Below are the code and all the weights of a small trained network. Each question names an input and a class and asks about switching units off, where a switched-off unit gives its printed mean instead of its output.

import numpy as np


def w(rows, s, z=0):
    codes = np.array(rows[::2]) - 128.0
    scale = np.full(codes.shape[1], s)
    scale[-1] = z or s
    return codes * scale


def norm(h):
    return h / np.sqrt((h * h).mean(-1, keepdims=True) + 1e-5)


def f(y):
    return y / 2 * (1 + np.tanh(0.7978845608 * (y + 0.044715 * y**3)))


def log_softmax(a):
    a = a - a.max(-1, keepdims=True)
    return a - np.log(np.exp(a).sum(-1, keepdims=True))


def net(x, mask):
    res = np.array(x, float).reshape(1, 8) / 4 @ E
    u = 0
    for l in range(2):
        y = f(norm(res) @ A[l][:, :-1].T + A[l][:, -1])
        res = res + np.where(mask[u : u + 8], y, B[l][:, -1]) @ B[l][:, :-1]
        u += 8
    return log_softmax(norm(res)[-1] @ U[:, :-1].T + U[:, -1])


A, B = {}, {}
E = w([
[108,190,133,130,68,111,94,137],'x0',
[23,34,86,51,194,154,112,165],'x1',
[65,118,102,154,25,124,79,200],'x2',
[47,135,241,198,124,81,233,177],'x3',
[114,146,106,34,62,109,150,52],'x4',
[101,107,117,68,154,81,208,127],'x5',
[132,215,57,32,175,76,69,132],'x6',
[160,74,91,131,90,58,161,255],'x7',
],0.0064)
A[0] = w([
[104,111,204,160,32,137,175,127,40],'L0N0',
[115,255,129,184,118,111,37,119,1],'L0N1',
[182,183,172,110,153,104,137,47,64],'L0N2',
[97,143,165,99,161,171,199,144,125],'L0N3',
[53,103,135,137,132,135,110,182,151],'L0N4',
[106,139,63,39,138,160,75,82,39],'L0N5',
[119,79,157,192,181,213,78,64,32],'L0N6',
[191,99,96,112,78,130,98,226,39],'L0N7',
],0.0087,0.0051)
B[0] = w([
[84,102,133,110,1,130,185,98,245],'L0N0',
[73,231,210,113,127,138,42,253,233],'L0N1',
[241,114,79,150,81,102,123,88,212],'L0N2',
[109,122,117,137,137,126,120,202,213],'L0N3',
[227,159,117,122,150,106,190,63,255],'L0N4',
[25,126,102,100,130,87,154,71,239],'L0N5',
[152,48,170,110,146,217,101,165,227],'L0N6',
[131,100,90,191,164,88,93,117,184],'L0N7',
],0.0091,0.0032)
A[1] = w([
[129,140,146,138,186,121,211,183,2],'L1N0',
[198,221,135,106,99,165,114,126,91],'L1N1',
[77,197,161,118,123,117,65,161,144],'L1N2',
[162,112,76,160,129,101,97,163,80],'L1N3',
[132,91,163,145,153,192,118,126,54],'L1N4',
[200,149,122,117,112,126,122,79,37],'L1N5',
[90,133,88,55,139,133,100,85,23],'L1N6',
[137,91,148,151,154,254,113,104,48],'L1N7',
],0.014,0.0056)
B[1] = w([
[79,103,150,65,194,115,117,137,200],'L1N0',
[73,222,205,164,175,57,86,75,226],'L1N1',
[71,117,133,173,126,189,77,166,254],'L1N2',
[188,124,100,118,89,89,70,160,173],'L1N3',
[191,120,162,87,137,171,94,125,182],'L1N4',
[129,144,128,126,177,70,179,61,159],'L1N5',
[86,102,7,55,125,234,136,61,208],'L1N6',
[221,153,148,129,155,192,159,136,230],'L1N7',
],0.012,0.0056)
U = w([
[84,76,166,90,199,72,163,187,5],'0',
[99,99,172,167,19,112,210,137,173],'1',
[87,125,7,85,128,183,100,62,135],'2',
[195,95,62,161,77,58,68,198,79],'3',
[225,109,181,138,149,221,126,125,223],'4',
[169,195,147,154,144,41,131,20,5],'5',
[72,205,190,183,106,131,33,167,236],'6',
],0.019,0.0015)

Each question gives the input, the list of numbers given to net, and the class t.
The units are the neurons (one row each of A and B). Each row of codes is followed by its name. A weight is (code - 128) times the scale printed after its matrix; where a second scale follows, it is the last column's (A, B and U).
mask holds one flag per neuron, layer by layer. A switched-off neuron (its flag False) gives its mean, the last column of its row in B, instead of its output. The means were averaged over made-up inputs and are rounded, as every weight is.
A unit's drop is (log p(t) with every unit on - log p(t) with that unit switched off) / (log p(t) with every unit on - log p(t) with every unit switched off).
The circuit of an input: a set's keep is (log p(t) with only the set's units on - log p(t) with every unit switched off) / (log p(t) with every unit on - log p(t) with every unit switched off). Starting from the 12 units with the biggest drops (on a tie, the unit counted first), units are removed one at a time, each time the one whose removal leaves the highest keep (on an exact tie, the one counted first), for as long as the keep stays at least 0.8.
circuit, biggest first: the units of the circuit, biggest drop first
most important unit: the unit with the biggest drop
k most important neurons: the k neurons with the biggest drops, biggest first
top k neurons in layer l: the k neurons of layer l with the biggest drops, biggest first
drop of u: that unit's drop, to one decimal
input [7,1,2,3,-7,8,6,7], class 3: most important unit	L1N3
input [2,-6,-3,-4,-3,-1,5,1], class 6: 3 most important neurons	L0N1, L1N2, L0N4
input [7,5,8,8,-8,6,5,-6], class 0: 2 most important neurons	L0N4, L1N0
input [-7,5,1,1,-5,-2,3,1], class 4: 2 most important neurons	L0N5, L0N1
input [8,-8,8,0,-7,-3,-7,7], class 3: top 2 neurons in layer 1	L1N3, L1N1
input [7,7,5,1,-4,8,-4,-8], class 4: 2 most important neurons	L0N5, L1N7
input [7,-3,-8,3,-5,1,4,-2], class 6: top 2 neurons in layer 0	L0N1, L0N4
input [3,0,2,7,-8,0,-8,-8], class 4: circuit, biggest first	L0N6, L1N7
input [0,-5,-1,-1,-7,-4,0,5], class 3: 2 most important neurons	L0N7, L1N3
input [2,2,-6,-1,2,-5,0,-4], class 4: 2 most important neurons	L0N6, L1N7
input [2,-3,-5,-4,-1,4,6,5], class 5: 2 most important neurons	L0N2, L1N5
input [-8,-7,-1,8,6,5,5,2], class 0: top 4 neurons in layer 1	L1N0, L1N1, L1N7, L1N3
input [4,7,-4,-1,2,2,0,7], class 2: top 2 neurons in layer 1	L1N6, L1N1
input [-3,4,4,-6,0,3,-7,-5], class 4: most important unit	L0N6
input [-1,-7,-1,-4,-3,6,-8,1], class 1: 3 most important neurons	L0N0, L0N4, L0N6
input [-6,5,0,7,1,-1,1,-8], class 4: drop of L0N6	0.1
input [8,-7,-8,-1,-5,-3,1,-4], class 6: drop of L0N4	0.2
input [6,-6,-3,6,1,5,8,-4], class 6: drop of L0N4	0.2
input [-3,-5,-3,-4,7,-7,4,2], class 5: drop of L0N2	0.1
input [0,-4,0,-4,4,-5,-8,3], class 1: circuit, biggest first	L0N0
